Here is a tiny trained network, its code and every weight. The questions are about switching its units off for an input and a target symbol, where a switched-off unit gives its printed mean instead of its output.

import numpy as np


def w(rows, s, z=0):
    codes = np.array(rows[::2]) - 128.0
    scale = np.full(codes.shape[1], s)
    scale[-1] = z or s
    return codes * scale


def f(y):
    return np.maximum(y, 0)


def softmax(a):
    e = np.exp(a - a.max(-1, keepdims=True))
    return e / e.sum(-1, keepdims=True)


def log_softmax(a):
    a = a - a.max(-1, keepdims=True)
    return a - np.log(np.exp(a).sum(-1, keepdims=True))


def net(x, mask):
    ids = ['αβγδζηθλξπστφψω'.index(c) for c in x.split()]
    T = len(ids)
    res = E[ids] + P[:T]
    q, k, v = (res @ M[0].T for M in (Q, K, V))
    z = softmax(np.where(np.tri(T) > 0, q @ k.T / 3**0.5, -1e9)) @ v
    res = res + np.where(mask[0], z, O[0][:, -1]) @ O[0][:, :-1]
    y = f(res @ A[0][:, :-1].T + A[0][:, -1])
    res = res + np.where(mask[1:13], y, B[0][:, -1]) @ B[0][:, :-1]
    return log_softmax(res[-1] @ U[:, :-1].T + U[:, -1])


Q, K, V, O, A, B = {}, {}, {}, {}, {}, {}
E = w([
[126,142,109,146,76],'α',
[112,137,100,145,91],'β',
[129,163,114,152,47],'γ',
[116,127,105,158,106],'δ',
[118,130,134,142,86],'ζ',
[117,133,109,158,137],'η',
[147,102,144,108,88],'θ',
[127,149,125,153,50],'λ',
[154,77,133,213,156],'ξ',
[165,58,73,73,154],'π',
[124,138,76,161,111],'σ',
[68,151,143,161,65],'τ',
[115,54,247,149,131],'φ',
[165,133,108,128,230],'ψ',
[66,180,171,100,173],'ω',
],0.015)
P = w([
[131,155,65,148,56],'0',
[98,105,71,173,75],'1',
[39,24,78,165,77],'2',
[18,46,77,123,97],'3',
[7,35,120,104,114],'4',
[2,32,181,95,138],'5',
[27,53,215,57,130],'6',
[35,90,199,71,115],'7',
],0.005)
Q[0] = w([
[112,148,79,92,67],'H0',
[228,144,90,5,186],'H0',
[254,207,138,122,233],'H0',
],0.0081)
K[0] = w([
[95,55,144,188,94],'H0',
[255,175,144,173,98],'H0',
[123,167,103,217,37],'H0',
],0.0083)
V[0] = w([
[205,65,2,204,162],'H0',
[131,174,40,76,63],'H0',
[68,68,118,177,25],'H0',
],0.01)
O[0] = w([
[197,141,211,56,107,125],'H0',
[128,255,93,76,139,112],'H0',
[193,183,128,224,129,253],'H0',
],0.0093,0.0069)
A[0] = w([
[197,73,102,126,233,131],'N0',
[102,181,231,147,160,58],'N1',
[117,109,91,119,23,72],'N2',
[97,90,49,170,61,2],'N3',
[226,119,117,137,212,230],'N4',
[134,163,57,94,104,6],'N5',
[145,222,129,97,50,123],'N6',
[91,182,196,195,93,106],'N7',
[87,115,127,107,2,110],'N8',
[155,66,50,148,68,7],'N9',
[137,50,117,118,94,79],'N10',
[215,38,34,64,115,99],'N11',
],0.0091,0.0059)
B[0] = w([
[26,182,192,146,119,180],'N0',
[70,1,67,116,113,147],'N1',
[145,202,150,155,206,165],'N2',
[92,53,193,47,111,183],'N3',
[138,127,136,76,66,221],'N4',
[145,50,89,87,168,135],'N5',
[171,132,83,98,205,208],'N6',
[200,125,39,133,98,254],'N7',
[146,244,150,157,165,193],'N8',
[127,24,145,202,223,146],'N9',
[136,212,138,65,203,165],'N10',
[103,214,59,228,86,148],'N11',
],0.0099,0.0069)
U = w([
[143,122,113,130,130,45],'α',
[102,158,120,144,116,26],'β',
[193,126,196,146,57,61],'γ',
[150,131,130,127,162,15],'δ',
[112,145,139,130,100,38],'ζ',
[170,76,113,74,88,183],'η',
[132,120,117,109,94,62],'θ',
[129,111,112,107,96,91],'λ',
[135,112,110,107,124,68],'ξ',
[97,172,201,91,140,255],'π',
[36,125,84,116,193,203],'σ',
[132,114,110,111,117,40],'τ',
[108,143,67,179,4,130],'φ',
[112,123,111,108,108,80],'ψ',
[165,57,138,167,146,124],'ω',
],0.011,0.0051)

Each question gives the input, a string of symbols that net reads in full, and the target symbol t.
The units are the heads (3 rows each of Q, K, V and O) and the neurons (one row each of A and B). Each row of codes is followed by its name. A weight is (code - 128) times the scale printed after its matrix; where a second scale follows, it is the last column's (O, A, B and U).
mask holds one flag per unit, heads first, then neurons. A switched-off unit (its flag False) gives its mean, the last column of its rows in O or B, instead of its output. The means were averaged over made-up inputs and are rounded, as every weight is.
A unit's drop is (log p(t) with every unit on - log p(t) with that unit switched off) / (log p(t) with every unit on - log p(t) with every unit switched off).
The circuit of an input: a set's keep is (log p(t) with only the set's units on - log p(t) with every unit switched off) / (log p(t) with every unit on - log p(t) with every unit switched off). Starting from the 12 units with the biggest drops (on a tie, the unit counted first), units are removed one at a time, each time the one whose removal leaves the highest keep (on an exact tie, the one counted first), for as long as the keep stays at least 0.8.
units of the circuit, in order: the units of the circuit, biggest drop first
top k neurons: the k neurons with the biggest drops, biggest first
drop when u is switched off: that unit's drop, to one decimal
input ψ τ α, target π: top 3 neurons => N7; N8; N2
input τ ω ξ, target σ: units of the circuit, in order => H0; N7
input τ ξ θ γ φ τ γ ψ, target π: units of the circuit, in order => N0
input τ ξ ω β, target σ: units of the circuit, in order => H0; N9
input ζ τ ζ ψ ψ δ τ λ, target π: units of the circuit, in order => H0; N8
input τ ξ ζ ψ, target π: units of the circuit, in order => N0; N7
input θ σ ξ φ δ, target ω: units of the circuit, in order => H0; N9
input π ψ θ, target π: units of the circuit, in order => H0; N7
input σ ψ θ ψ η γ, target π: units of the circuit, in order => H0; N8
input τ φ φ δ θ ψ ω ξ, target σ: units of the circuit, in order => H0; N0
input φ β ζ α σ τ θ θ, target φ: units of the circuit, in order => H0; N6
input τ α τ β θ τ, target φ: top 2 neurons => N7; N10
input θ ψ τ ψ γ, target π: top 3 neurons => N8; N7; N2
input ω φ γ σ, target ω: top 2 neurons => N9; N0
input τ ξ σ δ τ η, target φ: top 3 neurons => N6; N3; N10
input γ ψ τ, target π: top 2 neurons => N8; N2
input β τ ξ τ λ ω β, target σ: top neuron => N4
input ξ ζ ξ, target γ: drop when H0 is switched off => 0.7
input τ σ ξ γ α τ τ, target φ: drop when N7 is switched off => 0.3
input ξ φ η, target ω: drop when N3 is switched off => 0.0
